Below are the code and all the weights of a small trained network. Each question names an input and a target symbol and asks about switching units off, where a switched-off unit gives its printed mean instead of its output.

import numpy as np


def w(rows, s, z=0):
    codes = np.array(rows[::2]) - 128.0
    scale = np.full(codes.shape[1], s)
    scale[-1] = z or s
    return codes * scale


def f(y):
    return np.maximum(y, 0)


def softmax(a):
    e = np.exp(a - a.max(-1, keepdims=True))
    return e / e.sum(-1, keepdims=True)


def log_softmax(a):
    a = a - a.max(-1, keepdims=True)
    return a - np.log(np.exp(a).sum(-1, keepdims=True))


def net(x, mask):
    ids = ['ΘΛΞΣβημπψ'.index(c) for c in x.split()]
    T = len(ids)
    res = E[ids] + P[:T]
    r = res
    for j in range(3):
        rows = slice(3 * j, 3 * j + 3)
        q, k, v = (r @ M[0][rows].T for M in (Q, K, V))
        z = softmax(np.where(np.tri(T) > 0, q @ k.T / 3**0.5, -1e9)) @ v
        o = O[0][rows]
        res = res + np.where(mask[j], z, o[:, -1]) @ o[:, :-1]
    y = f(res @ A[0][:, :-1].T + A[0][:, -1])
    res = res + np.where(mask[3:11], y, B[0][:, -1]) @ B[0][:, :-1]
    return log_softmax(res[-1] @ U[:, :-1].T + U[:, -1])


Q, K, V, O, A, B = {}, {}, {}, {}, {}, {}
E = w([
[140,124,178,233,128,71,194,83,230,150,109],'Θ',
[59,196,174,155,99,166,202,17,95,72,156],'Λ',
[22,177,82,153,142,66,155,201,104,177,78],'Ξ',
[116,101,73,209,172,197,138,89,75,52,97],'Σ',
[159,213,163,247,116,110,216,174,45,119,86],'β',
[111,169,70,139,63,206,106,151,142,206,149],'η',
[100,158,179,112,196,149,225,197,67,161,162],'μ',
[183,48,155,122,74,84,199,23,47,49,39],'π',
[5,105,168,227,117,176,153,183,98,87,129],'ψ',
],0.015)
P = w([
[41,126,121,81,164,218,213,83,165,230,26],'0',
[112,91,106,116,166,147,97,114,61,255,199],'1',
[132,145,93,72,156,158,62,153,90,117,214],'2',
[148,168,83,38,126,142,70,154,78,105,228],'3',
[145,184,72,21,120,117,73,153,72,89,249],'4',
[143,195,94,12,91,112,57,162,58,82,235],'5',
],0.0081)
Q[0] = w([
[77,168,129,113,106,155,117,142,121,86,202],'head 0',
[116,171,216,92,154,97,89,54,209,77,112],'head 0',
[69,214,149,124,70,157,172,103,39,145,145],'head 0',
[127,99,103,172,158,235,80,136,115,134,151],'head 1',
[129,217,144,223,200,103,157,151,119,185,74],'head 1',
[115,70,69,79,140,242,33,164,216,254,170],'head 1',
[102,157,151,99,69,79,117,198,136,152,118],'head 2',
[119,117,84,104,164,196,68,200,140,139,156],'head 2',
[26,106,164,185,149,135,152,212,90,204,223],'head 2',
],0.0095)
K[0] = w([
[118,96,133,127,116,143,158,83,117,122,85],'head 0',
[154,168,169,140,88,92,110,171,63,156,229],'head 0',
[106,120,140,96,133,148,178,57,164,89,122],'head 0',
[180,180,105,127,177,96,118,91,128,185,148],'head 1',
[142,80,128,173,167,124,108,163,43,75,124],'head 1',
[109,108,97,169,148,185,3,105,148,152,246],'head 1',
[137,53,103,100,107,100,131,104,110,108,100],'head 2',
[137,142,167,136,93,46,129,126,132,79,158],'head 2',
[198,104,120,62,114,30,47,127,80,79,215],'head 2',
],0.012)
V[0] = w([
[98,227,103,216,198,169,105,154,189,126,191],'head 0',
[121,205,77,106,109,111,131,52,131,143,172],'head 0',
[147,103,71,128,185,150,127,86,111,75,130],'head 0',
[193,170,133,60,2,188,157,144,110,107,124],'head 1',
[107,45,117,65,93,114,117,85,109,141,97],'head 1',
[143,151,158,186,58,137,133,69,158,120,154],'head 1',
[100,31,235,105,108,176,165,158,116,62,119],'head 2',
[184,90,114,105,168,110,159,60,100,139,127],'head 2',
[138,138,169,38,139,177,175,113,171,162,233],'head 2',
],0.01)
O[0] = w([
[154,75,109,89,139,193,119,115,117,8,122,162],'head 0',
[81,184,156,158,117,155,160,103,147,97,85,105],'head 0',
[104,130,122,89,138,110,125,65,78,153,136,178],'head 0',
[114,101,120,171,172,182,145,151,114,176,132,95],'head 1',
[109,145,88,129,175,163,47,116,183,102,152,93],'head 1',
[126,111,139,128,117,135,163,92,138,125,221,140],'head 1',
[136,161,192,173,114,128,78,129,92,103,128,254],'head 2',
[200,141,126,114,155,200,150,135,137,64,108,68],'head 2',
[112,113,184,82,123,189,97,131,157,168,120,73],'head 2',
],0.011,0.0037)
A[0] = w([
[183,159,141,197,150,169,127,222,181,114,127,143],'neuron 0',
[164,107,85,89,152,185,128,140,105,53,136,87],'neuron 1',
[141,15,104,105,180,120,96,196,154,84,149,22],'neuron 2',
[113,126,124,110,137,62,134,142,182,189,140,11],'neuron 3',
[248,126,96,75,144,102,80,174,152,147,152,3],'neuron 4',
[157,54,157,97,111,87,121,137,183,106,105,96],'neuron 5',
[150,71,84,137,106,148,101,105,93,99,82,68],'neuron 6',
[116,81,142,73,75,108,109,64,176,105,110,63],'neuron 7',
],0.011,0.0063)
B[0] = w([
[84,20,120,45,115,89,134,102,114,120,112,214],'neuron 0',
[191,187,142,176,113,140,123,93,199,155,112,255],'neuron 1',
[99,203,125,141,174,152,178,59,147,173,64,172],'neuron 2',
[164,144,128,166,105,152,107,56,123,67,91,181],'neuron 3',
[93,43,139,105,91,70,62,150,38,79,191,145],'neuron 4',
[153,157,121,82,37,136,105,217,215,109,143,150],'neuron 5',
[159,95,116,102,180,120,144,255,117,120,141,197],'neuron 6',
[78,104,98,125,145,216,148,107,145,192,130,162],'neuron 7',
],0.01,0.008)
U = w([
[175,64,139,84,38,46,116,99,228,83,196,179],'Θ',
[104,80,156,123,100,170,126,13,78,69,74,3],'Λ',
[54,165,39,23,134,3,122,180,150,110,97,101],'Ξ',
[166,164,72,165,195,146,95,186,123,58,168,175],'Σ',
[120,57,137,150,148,37,243,156,102,155,148,95],'β',
[40,73,77,111,224,127,155,203,143,218,184,133],'η',
[124,138,236,13,173,76,92,193,135,158,94,148],'μ',
[151,52,183,189,146,32,95,31,186,184,54,73],'π',
[46,51,121,131,93,82,29,191,76,24,237,214],'ψ',
],0.0051,0.0057)

Each question gives the input, a string of symbols that net reads in full, and the target symbol t.
The units are the heads (3 rows each of Q, K, V and O) and the neurons (one row each of A and B). Each row of codes is followed by its name. A weight is (code - 128) times the scale printed after its matrix; where a second scale follows, it is the last column's (O, A, B and U).
mask holds one flag per unit, heads first, then neurons. A switched-off unit (its flag False) gives its mean, the last column of its rows in O or B, instead of its output. The means were averaged over made-up inputs and are rounded, as every weight is.
A unit's drop is (log p(t) with every unit on - log p(t) with that unit switched off) / (log p(t) with every unit on - log p(t) with every unit switched off).
The circuit of an input: a set's keep is (log p(t) with only the set's units on - log p(t) with every unit switched off) / (log p(t) with every unit on - log p(t) with every unit switched off). Starting from all 11 units, units are removed one at a time, each time the one whose removal leaves the highest keep (on an exact tie, the one counted first), for as long as the keep stays at least 0.8.
circuit, biggest first: the units of the circuit, biggest drop first
unit that matters most: the unit with the biggest drop
top k neurons: the k neurons with the biggest drops, biggest first
heads that matter: for each layer, one digit per head in row order, 1 if its drop is at least 0.15 and else 0, layers parted by /
input ψ μ ψ, target μ: heads that matter	111
input Ξ Σ η, target η: circuit, biggest first	head 1; head 2
input η β Ξ Σ Λ, target Λ: heads that matter	100
input Θ β Σ π ψ β, target Θ: top neuron	neuron 0
input β ψ π β, target β: circuit, biggest first	head 0; head 1
input ψ β ψ π, target ψ: circuit, biggest first	head 2; neuron 1
input ψ Σ ψ, target Σ: heads that matter	110
input η ψ Λ π, target η: heads that matter	001
input ψ π Λ μ Σ β, target ψ: heads that matter	111
input π ψ Σ ψ Θ μ, target π: heads that matter	100
input π ψ Λ η Λ, target π: heads that matter	100
input Σ ψ ψ π μ Ξ, target Σ: circuit, biggest first	head 2; head 0; neuron 0
input Ξ ψ π ψ μ Σ, target Ξ: heads that matter	110
input ψ β η ψ β ψ, target β: unit that matters most	head 1
input π ψ Σ η Ξ π, target ψ: heads that matter	011
input ψ Ξ η Ξ π β, target ψ: heads that matter	101
input Λ ψ Σ π η, target Λ: circuit, biggest first	neuron 0; head 2; head 0
input ψ ψ η Ξ β ψ, target η: top 3 neurons	neuron 2; neuron 3; neuron 6
input β ψ η ψ, target η: circuit, biggest first	head 2; neuron 2; head 0
input η Σ η π ψ μ, target η: unit that matters most	head 0
